What can hang from each mark
J: E T Z
U: J
V: D P S
Z: B N R S V
T: J N
S: A B
H: D E J N R
R: E U
K: D P
N: Z
E: B D H J N R
A: P
P: K U V
D: H S

Known rows, with every way that one mark hangs from another
U(J(E(B H(N)) T)): [-290 -150  -33   26   95 -376 -196 -126 -286   46  208  -37 -280  119
   64    4  127  139  202  -88   -1 -125   75 -203  196  -30  170  220
   55  168  233   83 -138   43  308  -21  246 -144 -302  -24 -230 -193
 -303  -17  -98  391   78  120 -136 -193   91  -93 -303  -72 -139 -185
   -5  -25   78 -191  -68 -155  107    5]
D(H(E(B N R) J)): [-392  170  -86  154  -49 -284 -123 -156  -33  414  149   65 -206    9
  -50 -243   87   52  347 -164   -8 -184  239 -257    7   49  -49  -68
  -92  334  189  197 -413  -49  216  143  321 -227 -265   78 -315 -169
 -330    6   34  504  117  243  265 -238   63  -44   53  150  184  -43
 -153 -214   13 -171  186 -110  288   21]
V(D(H(E J) S) P): [-206    1 -159  165   49 -417 -140 -206   90  404  443   30  -69 -176
  176  -77   29   89  248 -204  177  -95   42 -246  283   -5 -335  -29
  -58  370   79  244 -180  -74  210   82  132 -143 -249  114 -192 -227
 -400 -203  -18  551 -176  174  234  -78 -105 -137   -1   23  276 -110
  -68 -292 -128 -499  231   26  120  134]
Z(B N R S(A) V(P)): [ -65 -104  115  211  146 -304 -344  418  -61  180  -81  227   64 -158
  545   -2 -276  -95  393 -236  -71 -210 -342 -529   85  214  336    9
 -280  302  302   63   96 -154 -129  153  161 -193 -542 -502   77 -105
 -362 -181  252  165   12  429 -153  382 -165 -211  166  103  221 -116
   54   64 -347 -301  -98  339   -2  256]
E(H J R): [-198 -158  -50  175  124 -376 -145   61 -197  237  116  159 -609   34
  -71 -152 -130   57  450 -168 -192 -193  267 -347 -198   -4   30   65
 -119  164  191   87 -444    1  282 -193  273 -109 -143  -86 -308   96
 -147  142  -91  424  119  179  230   25   84  198 -151   49 -136   82
 -125   33  195  117  211  -37  225   39]
N(Z(R(E(D) U))): [ -27 -107  158    0  -12 -247 -366  193 -145  284  347  -69 -359  -70
  211   92   -4 -119  465   -8  127  -43  208 -278   41  -37   54   74
  -95  291  121  168 -245  -52  183   -2  119 -247 -227 -119   20 -123
 -200 -205 -190  352   58  107   51   51   94   -4 -216 -104  -95 -200
   14   -1 -340 -381   12   74  147  -33]
U(J(Z(B N R S V))): [  71 -180  130  109  132 -384 -241   86 -166  154   15   42 -245  -57
  355  -31 -193  -83  391  -79  -92 -138 -247 -490  -72  141  299  301
 -115  376  296   65   69   44  -83  164  192 -177 -555 -128   26 -241
 -371 -173   -2  100  242  194  -79   45   -1 -163   -6  -24   36  -98
   73   70 -263 -349 -172   85    7  129]
P(K U(J) V(D S)): [-196 -401 -277  166  152 -667 -207 -252  -95  107  113 -114  -13   -9
   73   78 -284  191   44 -309 -251   21    4  -92  -88   -1  -82   83
 -117  164   23   27  292  -35  118  -26   76  -78  441  128   20  -30
 -262 -122 -352  287 -147  179  200  -78 -153 -129 -266  -53  -83  152
 -119 -179 -719 -395   79  153   31  205]
T(N(Z(S(A B) V(P)))): [ -15 -144   64  248  118 -435 -437  140 -154  284  348  180  -93 -211
  299   90   70   32  477  -29   29 -107   75 -236  135  303  287  -50
  -10  205  222  153  -85 -133   97   39  158 -156 -195 -207    6 -168
 -301 -297  -20  358 -247  221 -294  186   -7   -1 -106  -35  191 -193
 -144  120  -99 -308  -65  179  -55  -39]
K(D(H(E)) P(V)): [-263 -420  -66  147  159 -310 -295 -294 -484  274  306   33 -173  -38
  328  -16    4   18   76 -162   10   94   75 -205  151 -122   12    6
  -97  -12  -17  373 -146 -144  133   83   81  -43 -112  -69 -119 -503
 -420    8  170  448   88  160  279 -122    9 -277  -31  -71  239 -206
 -105  -64 -368 -346   59  365  130  -68]
Z(N V(D(S) P)): [ -64 -128 -128  232   33 -514 -230  121   42  265  212    8 -102 -217
  306  -86 -247   94  352 -256  -20 -116 -136 -371  138    7  -12  126
 -123  285   78  146  -14  -67   70   86  136 -107 -105  -90 -131 -120
 -368 -214  113  392 -125  141 -104  192  -79 -197  -34  103   60 -151
  -28  -58 -254 -327  -43  147  -81  227]
D(H(E(B))): [-280 -146  -76  175   57 -274 -232 -172 -118  338  281   65 -113  -85
  139 -117   70   15  371  -71  153 -205  148 -237  136   47   31  -95
  -40  179  165  254 -320 -181  260   73  396 -255 -340   69 -166 -144
 -337 -123  184  522  188   82  166  -91    9 -143  -83  -43  151 -110
 -114 -182   44 -277  121   59  253  -67]
Z(N S(B) V(P(K))): [ -38  -61  -72  263   88 -396 -431  354  -59  228   61  101   44 -123
  259 -127 -373   67  416 -247 -105 -202 -252 -340  229  223  222   62
 -168  206  196   30  153 -116   90  145  211 -119 -228 -255  -90  -67
 -390 -171  297  307   -9  355 -155  234  -43 -191  139  139   96 -126
  -38   79 -161 -134  -81  321  -69  157]
N(Z(B R(E(J)) S V)): [ -13  -79  269   23  106 -254 -273  187 -141  240  160   38 -227 -153
  336   90 -111 -178  494 -145  -37 -253   93 -423   51  156  143  145
 -190  381  271   60 -102  -75   12    4  207 -235 -557 -231   17  -72
 -161 -126   -4  247  114  103 -128  450 -101  -57  -50  -86   65  -96
  206   47 -147 -248  -14  294  114  177]
N(Z(R(E))): [ -20 -230  133   19  105 -273 -343  124 -137  238  353  -82 -313 -180
  224  106   92 -175  422  -19   98 -125  191 -271   81   33   86   20
 -115  286  168  145 -192  -94  135  -10  229 -269 -258 -122   53 -229
 -128 -167 -159  262   51   94   46   78   70 -105 -251 -147   71 -168
   60   31 -195 -377   56   48  100   23]
A(P(K U(J) V)): [-149 -522 -171  256  114 -451 -367 -192 -307  223   89  -91  -51  -31
  295   61 -124  128  100 -348  -53   59   22 -233  -66   62  105  -76
  -58   12  111   69   80  -90  142   78  132  -84  134 -161   50  -85
 -316  -18 -273  176  -86  317   68   36   42 -201 -323  -68  221   27
  -25 -188 -519 -376   58  179  -43  114]
T(J(E) N(Z(S))): [  24  -67   77  490   48 -246 -410 -240 -142  265  480  200 -381 -274
  154  196  413  -83  455  -55   -3 -224  214 -240  141  178   55  124
   76  211  167   52 -114   59  246 -139  -71  -66 -209 -111  -44 -285
 -293 -278 -201  357 -264   24 -188  172  -63  -67 -209 -153  156 -217
  -24  237  -85 -288 -180  -64    6 -200]
T(J(E(H R) Z(B))): [-111   50 -135  421   99 -274 -235 -379 -180  273  379  177 -549   48
  202   -4  261 -145  354  -98   89 -146  213 -433   21  -52   40  222
 -137  263  147  117 -248   27  250 -164   16 -108 -360  -28 -118 -141
 -286 -112 -219  337   62   75   79  -85  -35  -39 -191 -194   41 -100
  -10   42  -86 -183  -38   29  229  -92]
S(A(P(U(J(T)) V)) B): [-227 -304 -213  151  232 -488 -410 -121 -388  204  273   96  169   96
  411  -33  -35  254   95 -112   43   95  -33 -251   92  103  417 -179
   66   25  213  159  -29 -179   74  238  279 -146  -71 -407   51 -192
 -442  -32 -288  297 -213  331 -228   13   30 -169 -203  -29  203  -91
 -112 -169 -319 -267  112  254  -17   23]
N(Z(B R V(S))): [   3 -262  175   26  110 -396 -165   19 -114  248  215  -47 -156 -229
  225   56 -181  -94  534  -72   86 -128   92 -414    6  219  176  115
 -222  434  192  119  -90 -121    2   31  237 -216 -326  -62   88 -109
 -100 -235  -28  252  203   24  -74  236 -140  -94 -125 -179  103  -61
  125  -28 -167 -331    1  237   90  257]
T(J(E(N(Z(S(A))) R))): [-104  126  -34  320   65 -175 -396 -151 -176  215  360  109 -383  -80
   98   27  435  -56  369  -98 -168 -143  258 -302  -78   87   97   13
  -67  260  178   43 -231   50  121  -84   19 -170 -158 -166 -181 -231
 -371  -92 -220  400 -286  182   19   35  -50  -69 -136   -9   72 -150
  -12  139 -162  -61  -14 -136  104 -167]
J(E(D(H S)) T): [-340  149 -166   81 -140 -137 -258 -327  -69  216  450   64 -278   53
  312  122  309  -10  221 -195  103 -155  182 -186  287  -33 -154  133
  -52  266   99   42 -239  111  242  -24    4 -214 -106  -43 -166 -384
 -584 -175 -204  515  -10  -45 -103 -140  -94  -22 -271  -25 -145 -230
   92 -172 -162 -206    9  -89  185  -78]
S(A(P(K U V(D))) B): [-249 -268 -326  168  140 -529 -398 -152 -221  207  285  159  171   17
  364  -52 -122  312   99 -197   49   86   62 -244  -30   88  270 -266
   16   26  202  180   42 -351  122  159  245 -136  117 -362   21 -136
 -375  -47 -192  308 -363  356 -139   25  -38 -219 -191   11  291  -42
 -153 -266 -504 -227  166  313  -11   46]
V(P(K(D)) S(A B)): [ -19 -189 -332   10  170 -418 -362   14 -244  229  393  143  -20 -121
  134  -43  -97  176  160  -43  -89   87   -6 -262  167  130   58 -172
 -206  222   26  241   99 -201  173   35  128  -90  234 -106  -60 -160
 -277 -233   16  471  -72  428  147 -107  -63 -204  -57 -117  134  -99
 -203  -29 -170 -249  183  287   91   74]
H(D(S) E J): [-344  142  -34  227   97 -461 -111 -165  -28  307  235  -56   70   30
   67   24  292  244  279 -298   32  -72  140 -168  156   25 -175  -94
   21  359  364  170 -270  -89   94   87   78 -170 -402   89 -162 -318
 -431  -94    0  411  131  257  149 -246 -141 -247  -42  172  311  -36
   98 -234  -17 -310  130 -160   72   13]
S(A(P(K)) B): [-107 -251 -255   62   82 -355 -410  -74 -288  227  330  180   40  -77
  308  -86   -6  285  235  -77  108   53   78 -327    0  165  335 -283
   -5   78  261  219  -88 -346  158  179  320 -139  -54 -357  -32 -237
 -345  -92   10  323 -156  331 -173  -24   59 -292 -167  -31  335 -126
 -108 -127 -138 -160  186  177    0  -61]
U(J(E(D))): [ -41 -149  -55    0  -38 -255 -346  -51 -340   91  303  -52 -325   29
  185   68  121   68  359  -63 -112  -16  -20 -288   21  -34  113  126
  -17  213  226   73 -147   97  180   52   85 -120 -162   -4 -112 -322
 -428 -127  -76  340  -13   56  -57 -204   66  -69 -250  -59  -22 -155
   -4   38 -131 -264  -36 -296   43  -49]
S(A(P(U(J))) B): [ -60 -298 -215   79  167 -427 -428  -71 -368  186  305  131   64  -10
  316  -71  -46  277  292  -26   35   97  -25 -336  -38  115  419 -272
   38   51  246  233  -78 -236   68  230  289 -137 -171 -383   29 -198
 -400  -86 -123  318 -128  330 -156  -19   64 -208 -162  -14  219  -85
 -101 -146 -201 -212  161  179  -19  -22]
N(Z(B R S(A(P)) V)): [ -59 -223  227   57  171 -263 -327  142 -218  226  152   75  -32 -180
  448   70  -70  -55  465 -103   82 -155   49 -472  -60  323  320  -46
 -118  329  326  101  -60 -220 -100   93  222 -261 -551 -368   86 -119
 -232 -164    6  187  -38  243 -158  394 -155 -131  -63  -74  298 -128
  183  -82 -278 -241  -22  315  -12  160]
D(H(R(E(N))) S(A B)): [-168  204 -133 -133  -93 -258 -233 -231   23  297  479  187  -82    4
  308 -101  194  104  192  -80   48  -87  141 -317  116   81  148 -209
  -66  174  142  398 -251 -223   85  173  307 -313 -269  -98 -158 -375
 -399 -117  -29  538   71  112   68   81   39 -279    1  132   39  -96
   -9 -227   39 -183  300  157   97  -77]
U(J(E(H(R)) T(N) Z)): [-201 -113  -51  176    8 -459 -276 -190 -250  161  312   79 -372   52
  241   67  183   -1  151  -35    5  -72   38 -215  122   16  111  347
   86  233  169   95  -77  140  212  -27  194 -154 -262    3 -124 -375
 -385 -170 -390  247   99   55  -83 -298  161  -41 -354 -139  -57 -205
  -32  -22  -93 -363 -189 -192   86  -57]
P(K U(J) V): [-192 -429 -157  236  156 -557 -321 -162 -229  157   41 -160  -96  120
  124  123  -84   37  126 -311 -199   29  -34  -78  -29   22  154  -25
 -107    1  104   40  183  -26  166    4  119 -149  241   17   97  -75
 -277  -60 -257  228    7  247   83  -60   29 -176 -307  -32  -72   63
 -129 -100 -588 -356   54  147    1   73]
R(E(B J(T)) U): [-219   57 -142  147  -79 -258 -253   23 -265  353  268   26 -372   50
  125  -64 -114   62  184  -53   12  -87  217 -188  170 -209  -46  131
 -109  169   49  175 -323   53  401  -15  271 -122  -98 -164 -189  109
 -243 -122 -141  561  164  125  -88  125  168  -39 -209 -147 -370 -147
 -108    7  -65 -260   39  212  313  -92]
E(B D N(Z)): [-288  216   45  -35 -123 -223 -230   12  -50  199  328   89 -529   62
  -82 -183  174  194  559  -66 -157  -45  350 -274 -150  123  163   59
  -83  340  287   49 -411 -110  138   52  -16 -267  -96   53 -288   68
 -254 -116 -115  486 -275  140   14  -68   54  265  -95  160   37 -199
 -135  -20  -21  -97  -26 -104  -54  -12]
A(P(K U(J))): [ -36 -498 -187  194   57 -374 -357 -163 -282  205  123  -54 -149 -135
  202   25 -100  171  273 -277  -54   53   55 -272 -102   66   76 -114
  -61   68  131   89   40 -100  151   74  141  -87   42 -155   11 -112
 -315  -79 -178  218   27  289   81  -26   75 -245 -317  -56  188    3
   17 -173 -362 -327   80  104   -7   64]
Z(B R(E) S V): [ -77 -169  124  130   68 -136 -229  188 -128  195    7  100 -116 -182
  552  149 -258 -182  415 -263   -4 -232  -61 -474  134  106  151  112
 -341  311  288   47  -28 -138   18   65  148 -217 -572 -338  137 -174
 -255 -148  133  167  193  102 -144  374  -93 -172   25  -27  142  -18
  195   44 -239 -386   59  336  198  220]
D(H S(A B)): [ -98  -14 -164  -54   41 -290 -231 -335  -48  299  499  173 -100  -32
  257  -49  146   86  308  -12  172 -112   80 -333  122  176  203 -232
  -23  146  164  361 -216 -211  133  135  272 -248 -269 -110  -68 -330
 -419 -182   87  554   42   89  -49   73  -55 -214  -34   21    0 -118
  -62 -194   26 -147  300  247   91 -119]
U(J(T(N) Z(V))): [ -43 -252  -31  203  110 -484 -231 -149 -251  255  210   -8 -275  -46
  304   61   72   22  251  -53  -25  -32  -20 -242   80   87  224  330
   18  303  169   57  -39  134  102   93  203 -149 -183   30  -21 -328
 -426 -208 -294  247  112   54 -235 -186  154  -87 -299 -119  -39 -170
  -97   58 -134 -480 -176  -63   64  -21]
K(D(H(N R(U)) S)): [ -49  -86   36   67   14 -254 -119 -222 -128  261  283   -4 -258  -92
  206   27   74  124  244  -66  100   -5  164 -203   28  -16  -45  -94
  -38  204   10  392 -239 -128  185   28   48 -213 -176   25 -179 -380
 -376  -86   62  529  340  175  206   10   19 -357  -36   44  -85 -126
  -25 -208 -113 -195  106  148  106  -68]
A(P(K U(J(E)) V(S))): [-168 -428 -256  206   52 -465 -387 -276 -283  188  152  -86    9  -57
  277  103 -130  104    9 -335  -84   31   36 -255  -60   47  -32  -24
 -117   83   33   69  151  -17  128   27  133  -39  233 -123   21 -122
 -337  -87 -324  196  -70  302  116  -23  -66 -186 -341 -150  158   39
   32 -201 -600 -350   40  149   12  166]
D(H(E(J(Z) N))): [-196   59   -2  162  -54 -354 -290 -211   -6  360  274  104 -285 -121
   94 -103  183  -28  314 -109   40 -170  190 -222 -108   -9  -50   54
  -79  336  124  189 -398  -36  137   85  299 -231 -310   42 -274 -255
 -466  -65  -53  450   92   96  195 -198  106  -36  -69   13  126 -167
 -132  -94  -55 -275   93  -87  222  -90]
P(K(D(H(J) S)) U): [-167 -139 -242  127    6 -339 -180 -365 -104  300  195   -4 -266  -11
    3   73    1   34  238 -265 -115  -42  131 -167   -1   31 -113 -179
 -118  120  -19  202   98  -81  210  -21  -80 -179  150    2  -21 -249
 -292 -106 -111  431  232  254  268  -44  -28 -292 -124   75 -108  -30
  -31 -314 -456 -173  190  317  104   40]
Z(N S(A) V(P(K U))): [-141  -57 -140  297  149 -426 -531  344  -82  188  -39   76  126  -48
  326    5 -175   19  264 -268 -213 -178 -238 -276    3  151  224 -137
 -222  126  125   46  227 -120  -51   63  147 -179  -75 -347  -19  -11
 -440 -181  131  290  -80  536    2  199  -94 -232   14  169   17 -117
  -70  -18 -550 -172  -88  298 -115   99]

Rows
[-320   98  -69  -27   34 -221 -229   58  -87  118  256  115 -401  172
  160  -25   96  150  296 -148   59 -166  312 -282  105 -206   52   53
 -157  148  203  189 -365 -221  334  -91   70 -168 -235  -10 -265   38
 -192   23   14  478   34  208  116 -119  107   49 -180   88  -32 -134
 -101  -12   21 -215  115  -39   95  -34]	R(E(B D H(N)))
[-161 -241  -13  276   80 -438 -233 -107 -125  275  306   25 -181 -255
  213  134   66   47  333  -93   61 -121  211 -102  207  170   59  173
  -45  316   79   36 -125   31  161  -11  144 -134   69  -46  -23 -227
 -288 -282 -272  363   12  -18 -249   21  -22  -33 -302 -137    1 -159
  -51   76  -91 -375  -89   56   61   26]	J(T(N(Z(V(S)))))
[ -49 -262  -67   84   58 -355 -253  258  -52  294  214   -8 -103 -218
  444   44 -281  -92  297 -258   24  -96  -60 -425  171  -91  -25  138
 -246  315  121   97  -45 -117  150   31  248 -209 -236 -167   33 -178
 -240  -95  -45  296 -133  143   28  130   76 -122 -144  -40  158  -84
  -32  -98 -318 -600   66  138  224  291]	Z(R(E) V(D P))
[-372  206    4   26 -177 -258 -193    8  -71  204  192  122 -558   86
 -137 -105  -19  217  422 -195  -74  -71  213 -284 -179   21   67  109
 -150  319  227   14 -425  -53  206   62 -205 -121 -122  -91 -301 -111
 -263   47 -207  360 -187  164  210 -272  207  255   12  291  148 -169
 -148  -27  -56 -149  167 -256 -117   76]	E(D H(J) N)
[ -38 -180  132  306    8 -228 -361  359  -28  187  -15   90 -226 -228
  230    5 -352  -62  439  -85   -7 -190 -168 -314  -43  109  116   74
 -135  240  192   51  -51   -8   78   87  124 -162 -334 -403   33 -161
 -348 -221   83  197  144  277   51  147    3 -137   75   76  -97 -117
   -1  112 -423 -233  -77  136   54   12]	Z(N R(U) S)
[-204   -9 -120  323   98 -460 -291  -44  -86  283  171  -27 -189  -27
  365  -40  -13  -48  200  -87  103 -148  -19 -227   96    1  142  300
 -121  366   92   16  -73   60   38   98  230 -212 -159 -108  -62 -268
 -470 -195 -223  236  198  131 -159 -152   62 -156 -209  -63  -76 -250
  -33  -23 -309 -326 -225   85   23   27]	J(T Z(N V))
[  28 -175  219  -32  172 -333 -405  244 -248  199  285   26 -128  -51
  154    7  -94    6  487  130   34  -54   -6 -313  -16  266  364  -28
   56  259  287  168  -54 -101   50  116  278 -262 -459 -281   53 -157
 -263 -219  -75  313  -35  256  -85  150    8  -62  -38  -61  -51 -172
   -2   15 -246 -198   19  194   46  -54]	N(Z(R(U(J)) S(A B)))
[-177 -264 -202  127  194 -368 -272 -247 -356  246  349  126 -125    3
  359   61   54  139  161 -122  -48  107   94 -315   46   71  169 -232
   16   27   84  315  -55 -205   92   92  -12 -158  -14 -300   27 -298
 -382 -109 -147  396  -65  262  -49  120  -66 -231 -103   28  108 -135
  -41 -195 -331 -134  196  420  -19   26]	K(D(S(A(P(U V)) B)))
[-116   60 -131   -9  -16 -302 -301 -166 -282  151  356   15 -412  192
  179  -59  179   27  297   38  -84  -33   24 -368  -49  -23  137  225
  -15  290  261  104 -141   93  159   32  163 -188 -289  109 -152 -214
 -419 -167 -157  342   16  159    2 -318   67   33 -250 -121  -79 -181
  -62  -66 -163 -262 -146 -209   78  -67]	U(J(E(B D) Z))
[  40 -164   51   65  190 -361 -360  121 -178  117  122   67 -249  -29
  285  -26   13  -44  270   44 -130 -114 -203 -393 -153  119  291  142
  -32  307  285   92   43   32  -77  133  226 -210 -409 -175   -2 -324
 -409 -164 -120  126   81  332   76 -136   56 -160  -76   -6   25 -145
  -32   79 -323 -313 -108  -81  -40  -40]	U(J(Z(N R S(A))))
[-401 -131 -146  220   -5 -283 -317 -143 -254  138  334   16 -307  -21
  196  125  115  -28  194 -132  155 -163  159 -131  263  -39   -9  155
  -61  151  108   26 -211   25  340 -103  138 -161 -145 -207 -125 -270
 -341 -113 -203  366   13  -17 -110 -147   53  -36 -343 -136  -81 -247
   41  -47  -82 -186    0  -37  144  -25]	J(E(H) T)
[-191    5   41  343  139 -281 -229   -3   38  174   90  175 -271 -106
  454   19  -31 -132  270 -111   92 -209  -70 -285  139  109   81  308
 -184  454  253  -64  -15   34  -34   88   73 -224 -446 -284   44 -270
 -450 -255 -211   99  199  214 -106  -27 -112 -103  -48  -65   36 -171
   99   46 -337 -345 -194  187   86   52]	J(T Z(B N R S))
[ -87  -40  162   91  233 -447 -321  100  -24   66  190  -88   20 -134
  244   97  154  191  347  -48  109 -143  192 -125 -103   98  179  -60
  -68  358  261  127 -147 -229  -11    8  208 -218 -259  -85 -153 -220
 -343  -86   31  342 -160  292 -124   22 -106 -214 -147   33  129 -158
  -16   -8 -267 -217  -35  -71 -107  -20]	H(N(Z(S(A) V(D))))
[ -20 -329 -173  203  102 -292 -351   54 -265  262  279  -17 -295 -165
  166   40   -2   16  271 -173  -37   53   25 -186  177   36  -44  -85
 -200  158   51  140  -26 -107  273  -37   10 -127  120  -52  -50 -166
 -263 -166   45  383  -28  325  156  -64   84 -198 -167 -102  158 -151
 -146    3 -164 -355   73  153   65   28]	V(P(K(D)))
[ -44 -171  -65  322   31 -396 -182  -70 -234  295  135   45 -452   -7
  259    1  -43    6  386  -76   15   80  168 -225   14  -14   69  195
  -86  270  119  158 -253  147  196   16  130  -99  -61  -27  -69 -107
 -388 -242 -236  360  203  144 -135 -149   69   -6 -223 -115 -229  -18
 -135   75 -227 -308  -51   51  323 -114]	E(R(U(J(T(N) Z(B)))))
[ -58  -51   10   59   41 -287 -138 -362  133  218  332  -20 -208 -135
  206   75  257   62  302 -142  243 -165  191 -195   64   47  -30 -110
 -131  253  120  290 -300 -123  153   17  161 -207 -257   92 -153 -353
 -410 -118  100  488  193  111   73  -39  -53 -264 -130   21  -14  -82
   -7 -121    1 -272  209   -3   58  -90]	D(H(N) S)
[ -58  -58  -91  403  161 -383 -218 -354  -74  412  378   76 -204 -103
  221  -74  143  -15  331  -83  124 -176  100 -382    9  -12   34  205
  -20  339  102  145 -159  -74  161   13  188 -181 -370  119 -107 -220
 -397 -123 -134  415    9   11  127  -63    0 -192 -108 -106  196 -140
 -101  -94 -164 -427  -47   33  165  -52]	T(J(Z(V(D(H(E))))))
[-157 -300 -131  120   35 -273 -267 -161 -228  276  210   39 -230 -138
  113   28   50   33  259 -185  -27  -67  162 -176   75   16  -57  -83
  -44  137   52  223  -49 -193  279   -1  121 -190   37   22 -130 -315
 -318  -90  128  434  200  153  192 -117   41 -335 -139  -14  122 -152
  -80 -136 -223 -210  104  150  209  -69]	P(K(D(H(E))))
[  40 -113   13  425  227 -190 -271 -188  -84  296  309  130 -389 -135
  205   17  164 -120  377  -19   15 -187   26 -395  -51  132  115  153
 -132  331  224    1 -107   -3  107  -48   56 -192 -431  -87   56 -239
 -317 -150 -220  219   13  176  190  -11    6 -102  -80 -129  165  -82
  -47   98 -145 -372  -31   12   69  -87]	T(J(Z(R S)))
[ -68 -248   58  190  -15 -452  -76  145   48  172  -31  138 -118 -270
  398  -71 -466   49  483 -278   11 -172 -167 -504    3   22  182  229
 -163  379  259   67    1 -176    8  157  170 -140 -351 -273   14 -181
 -247 -123  165  175   76   22 -236  272 -122 -252   28   85  154  -67
   68  -47 -349 -345 -109  198   89  340]	Z(B N R V(D))
[-291  367  -67   81 -233 -241 -102  106  -57  314   70  229 -716  214
 -192 -347  -86  264  543 -186 -424   -6  390 -360 -382  -47   14  127
 -146  320  238   40 -599  101  246  -30   83 -153   34   -2 -486  291
 -345   65 -136  622 -122  285  105  -60  108  423   -6  263 -333   31
 -279   -8    6  149   55 -123  295  -24]	E(B D J N R(U))
[-269  291 -139  -48 -284 -150 -357 -262  -14  176  434  140 -352   16
  231   74  390   23  273 -167  -34  -75  212 -284  -78   -4  -21  -40
 -120  258  144  158 -324   -7  113   33  -51 -230  -76 -105 -233 -391
 -570 -154 -110  493 -237   73  -17 -173  -14    9 -152  120  -24 -251
  -13 -117 -274 -139   93 -189   70 -121]	J(E(D(H S(A)) N))
